Here is a tiny trained network, its code and every weight. The questions are about switching its units off for an input and a target symbol, where a switched-off unit gives its printed mean instead of its output.

import numpy as np


def w(rows, s, z=0):
    codes = np.array(rows[::2]) - 128.0
    scale = np.full(codes.shape[1], s)
    scale[-1] = z or s
    return codes * scale


def f(y):
    return y / 2 * (1 + np.tanh(0.7978845608 * (y + 0.044715 * y**3)))


def softmax(a):
    e = np.exp(a - a.max(-1, keepdims=True))
    return e / e.sum(-1, keepdims=True)


def log_softmax(a):
    a = a - a.max(-1, keepdims=True)
    return a - np.log(np.exp(a).sum(-1, keepdims=True))


def net(x, mask):
    ids = ['αβγεζθλμξπτφψω'.index(c) for c in x.split()]
    T = len(ids)
    res = E[ids] + P[:T]
    u = 0
    for l in range(3):
        r = res
        for j in range(2):
            rows = slice(4 * j, 4 * j + 4)
            q, k, v = (r @ M[l][rows].T for M in (Q, K, V))
            z = softmax(np.where(np.tri(T) > 0, q @ k.T / 4**0.5, -1e9)) @ v
            o = O[l][rows]
            res = res + np.where(mask[u + j], z, o[:, -1]) @ o[:, :-1]
        u += 2
        y = f(res @ A[l][:, :-1].T + A[l][:, -1])
        res = res + np.where(mask[u : u + 4], y, B[l][:, -1]) @ B[l][:, :-1]
        u += 4
    return log_softmax(res[-1] @ U[:, :-1].T + U[:, -1])


Q, K, V, O, A, B = {}, {}, {}, {}, {}, {}
E = w([
[100,43,164],'α',
[69,174,48],'β',
[118,172,52],'γ',
[146,109,197],'ε',
[222,4,151],'ζ',
[98,108,124],'θ',
[156,125,178],'λ',
[172,142,155],'μ',
[63,105,164],'ξ',
[95,27,113],'π',
[152,123,205],'τ',
[157,121,143],'φ',
[225,27,157],'ψ',
[4,164,69],'ω',
],0.0041)
P = w([
[140,102,91],'0',
[66,11,90],'1',
[71,4,101],'2',
[78,22,101],'3',
[91,45,123],'4',
[99,59,125],'5',
[114,79,135],'6',
[109,86,136],'7',
[129,111,140],'8',
[130,112,138],'9',
[136,122,142],'10',
[141,126,140],'11',
[139,128,137],'12',
],0.0016)
Q[0] = w([
[97,80,83],'0.h1',
[115,112,86],'0.h1',
[175,214,136],'0.h1',
[179,219,146],'0.h1',
[6,56,50],'0.h2',
[71,200,94],'0.h2',
[146,65,138],'0.h2',
[118,169,123],'0.h2',
],0.019)
K[0] = w([
[133,70,123],'0.h1',
[120,100,95],'0.h1',
[93,213,45],'0.h1',
[96,217,58],'0.h1',
[162,254,24],'0.h2',
[36,175,124],'0.h2',
[199,118,113],'0.h2',
[82,133,139],'0.h2',
],0.019)
V[0] = w([
[120,110,173],'0.h1',
[130,134,113],'0.h1',
[106,165,22],'0.h1',
[124,134,108],'0.h1',
[184,176,40],'0.h2',
[117,106,103],'0.h2',
[229,243,71],'0.h2',
[208,254,211],'0.h2',
],0.0077)
O[0] = w([
[110,108,170,137],'0.h1',
[134,135,113,125],'0.h1',
[147,132,14,124],'0.h1',
[129,125,106,128],'0.h1',
[197,212,90,109],'0.h2',
[133,123,99,152],'0.h2',
[205,248,153,45],'0.h2',
[135,188,254,2],'0.h2',
],0.0093,0.0023)
A[0] = w([
[255,16,128,252],'0.n1',
[36,186,62,178],'0.n2',
[136,24,242,246],'0.n3',
[157,181,202,119],'0.n4',
],0.013,0.0015)
B[0] = w([
[255,111,109,253],'0.n1',
[66,165,87,217],'0.n2',
[135,185,74,255],'0.n3',
[92,99,213,92],'0.n4',
],0.019,0.0038)
Q[1] = w([
[83,110,77],'1.h1',
[96,137,90],'1.h1',
[140,123,143],'1.h1',
[69,157,54],'1.h1',
[105,11,152],'1.h2',
[187,181,127],'1.h2',
[113,215,140],'1.h2',
[146,128,1],'1.h2',
],0.018)
K[1] = w([
[144,175,78],'1.h1',
[134,180,94],'1.h1',
[127,104,142],'1.h1',
[135,226,76],'1.h1',
[134,209,248],'1.h2',
[175,112,70],'1.h2',
[110,31,59],'1.h2',
[81,221,58],'1.h2',
],0.016)
V[1] = w([
[117,60,184],'1.h1',
[133,212,76],'1.h1',
[131,145,115],'1.h1',
[128,111,139],'1.h1',
[126,140,133],'1.h2',
[119,254,95],'1.h2',
[130,187,192],'1.h2',
[121,144,18],'1.h2',
],0.0094)
O[1] = w([
[145,170,69,61],'1.h1',
[121,88,200,190],'1.h1',
[124,118,142,144],'1.h1',
[129,136,113,115],'1.h1',
[123,141,140,127],'1.h2',
[112,144,249,200],'1.h2',
[115,207,174,77],'1.h2',
[136,34,156,249],'1.h2',
],0.011,0.018)
A[1] = w([
[113,160,188,1],'1.n1',
[3,110,136,92],'1.n2',
[125,108,85,72],'1.n3',
[188,183,157,147],'1.n4',
],0.013,0.0015)
B[1] = w([
[138,207,171,158],'1.n1',
[1,66,187,253],'1.n2',
[101,173,128,136],'1.n3',
[108,137,36,130],'1.n4',
],0.012)
Q[2] = w([
[69,119,104],'2.h1',
[145,113,141],'2.h1',
[88,151,102],'2.h1',
[90,57,133],'2.h1',
[7,81,172],'2.h2',
[138,111,159],'2.h2',
[203,118,194],'2.h2',
[97,76,41],'2.h2',
],0.011)
K[2] = w([
[84,107,150],'2.h1',
[153,120,140],'2.h1',
[74,136,114],'2.h1',
[149,63,209],'2.h1',
[1,96,184],'2.h2',
[100,165,98],'2.h2',
[118,231,53],'2.h2',
[121,69,49],'2.h2',
],0.009)
V[2] = w([
[104,179,115],'2.h1',
[161,92,141],'2.h1',
[173,184,151],'2.h1',
[97,125,115],'2.h1',
[116,168,85],'2.h2',
[129,1,109],'2.h2',
[86,129,33],'2.h2',
[118,140,183],'2.h2',
],0.0097)
O[2] = w([
[108,84,93,71],'2.h1',
[160,159,153,161],'2.h1',
[174,97,82,51],'2.h1',
[96,125,132,141],'2.h1',
[107,91,156,54],'2.h2',
[134,247,166,254],'2.h2',
[75,131,187,84],'2.h2',
[129,121,57,181],'2.h2',
],0.011,0.039)
A[2] = w([
[248,91,122,188],'2.n1',
[193,193,100,45],'2.n2',
[61,134,132,2],'2.n3',
[122,50,118,122],'2.n4',
],0.011,0.0046)
B[2] = w([
[35,225,32,228],'2.n1',
[197,15,149,251],'2.n2',
[177,31,32,222],'2.n3',
[121,7,196,142],'2.n4',
],0.015,0.026)
U = w([
[157,122,152,131],'α',
[180,125,51,60],'β',
[116,209,64,70],'γ',
[61,195,90,95],'ε',
[145,131,140,134],'ζ',
[78,229,178,222],'θ',
[71,137,130,254],'λ',
[132,43,191,69],'μ',
[143,136,139,127],'ξ',
[137,140,241,192],'π',
[117,59,77,44],'τ',
[41,254,158,197],'φ',
[127,147,134,139],'ψ',
[195,58,142,40],'ω',
],0.0032,0.0053)

Each question gives the input, a string of symbols that net reads in full, and the target symbol t.
The units are the heads (4 rows each of Q, K, V and O) and the neurons (one row each of A and B). Each row of codes is followed by its name. A weight is (code - 128) times the scale printed after its matrix; where a second scale follows, it is the last column's (O, A, B and U).
mask holds one flag per unit, layer by layer, with each layer's heads first. A switched-off unit (its flag False) gives its mean, the last column of its rows in O or B, instead of its output. The means were averaged over made-up inputs and are rounded, as every weight is.
A unit's drop is (log p(t) with every unit on - log p(t) with that unit switched off) / (log p(t) with every unit on - log p(t) with every unit switched off).
The circuit of an input: a set's keep is (log p(t) with only the set's units on - log p(t) with every unit switched off) / (log p(t) with every unit on - log p(t) with every unit switched off). Starting from the 12 units with the biggest drops (on a tie, the unit counted first), units are removed one at a time, each time the one whose removal leaves the highest keep (on an exact tie, the one counted first), for as long as the keep stays at least 0.8.
circuit, biggest first: the units of the circuit, biggest drop first
top k neurons: the k neurons with the biggest drops, biggest first
top k neurons in layer l: the k neurons of layer l with the biggest drops, biggest first
which heads matter: for each layer, one digit per head in row order, 1 if its drop is at least 0.15 and else 0, layers parted by /
input β ω ω ξ ω π β ω π λ, target β: top 3 neurons	0.n1; 1.n2; 2.n2
input β ζ ε γ ω φ τ π β β π β τ, target β: which heads matter	11 / 11 / 11
input γ μ α, target γ: which heads matter	11 / 01 / 11
input τ π ω τ μ γ φ τ α φ, target τ: top 3 neurons in layer 1	1.n2; 1.n1; 1.n4
input ξ τ ω ζ π τ θ α μ τ β γ, target φ: circuit, biggest first	0.n1; 2.n2
input ω ξ ψ ξ μ, target ω: top neuron	2.n2
input ε π φ π π β π β ψ ζ, target β: circuit, biggest first	1.n2; 0.n1
input ε μ μ α ζ β ψ ψ λ, target ε: top 4 neurons	2.n1; 1.n2; 0.n2; 0.n3
input β τ τ μ, target β: top 3 neurons	2.n2; 1.n2; 0.n2
input φ β π, target φ: which heads matter	01 / 01 / 11
input φ γ π β ζ φ, target φ: top 4 neurons	2.n2; 1.n2; 2.n3; 0.n2
input π π β π β ω, target τ: circuit, biggest first	2.n3; 0.n1; 1.n2; 0.n2
input π β γ λ μ β ξ β γ ζ ω φ, target π: circuit, biggest first	2.n3; 2.n1
input γ π π β β τ β γ α, target γ: top 2 neurons	2.n1; 1.n2
input τ λ μ ζ ε π β μ π β π, target τ: top 2 neurons	1.n2; 2.n4
input μ ε λ π μ λ, target μ: which heads matter	01 / 11 / 01
input ω γ τ, target ω: top 2 neurons	2.n2; 1.n2
input ζ ξ ω μ γ, target φ: circuit, biggest first	2.n2; 0.n1
input μ ξ α ξ β ξ π, target μ: which heads matter	01 / 11 / 01
input γ ψ ξ π β λ θ β μ, target γ: top 2 neurons in layer 1	1.n2; 1.n1
input φ μ ζ π θ β α ζ β β α, target φ: top 4 neurons	0.n2; 2.n2; 1.n2; 2.n3
input τ θ π τ, target τ: which heads matter	11 / 01 / 01
input π β α μ, target π: which heads matter	01 / 01 / 01
input τ β λ π μ α β μ α, target τ: top 2 neurons	1.n2; 2.n4
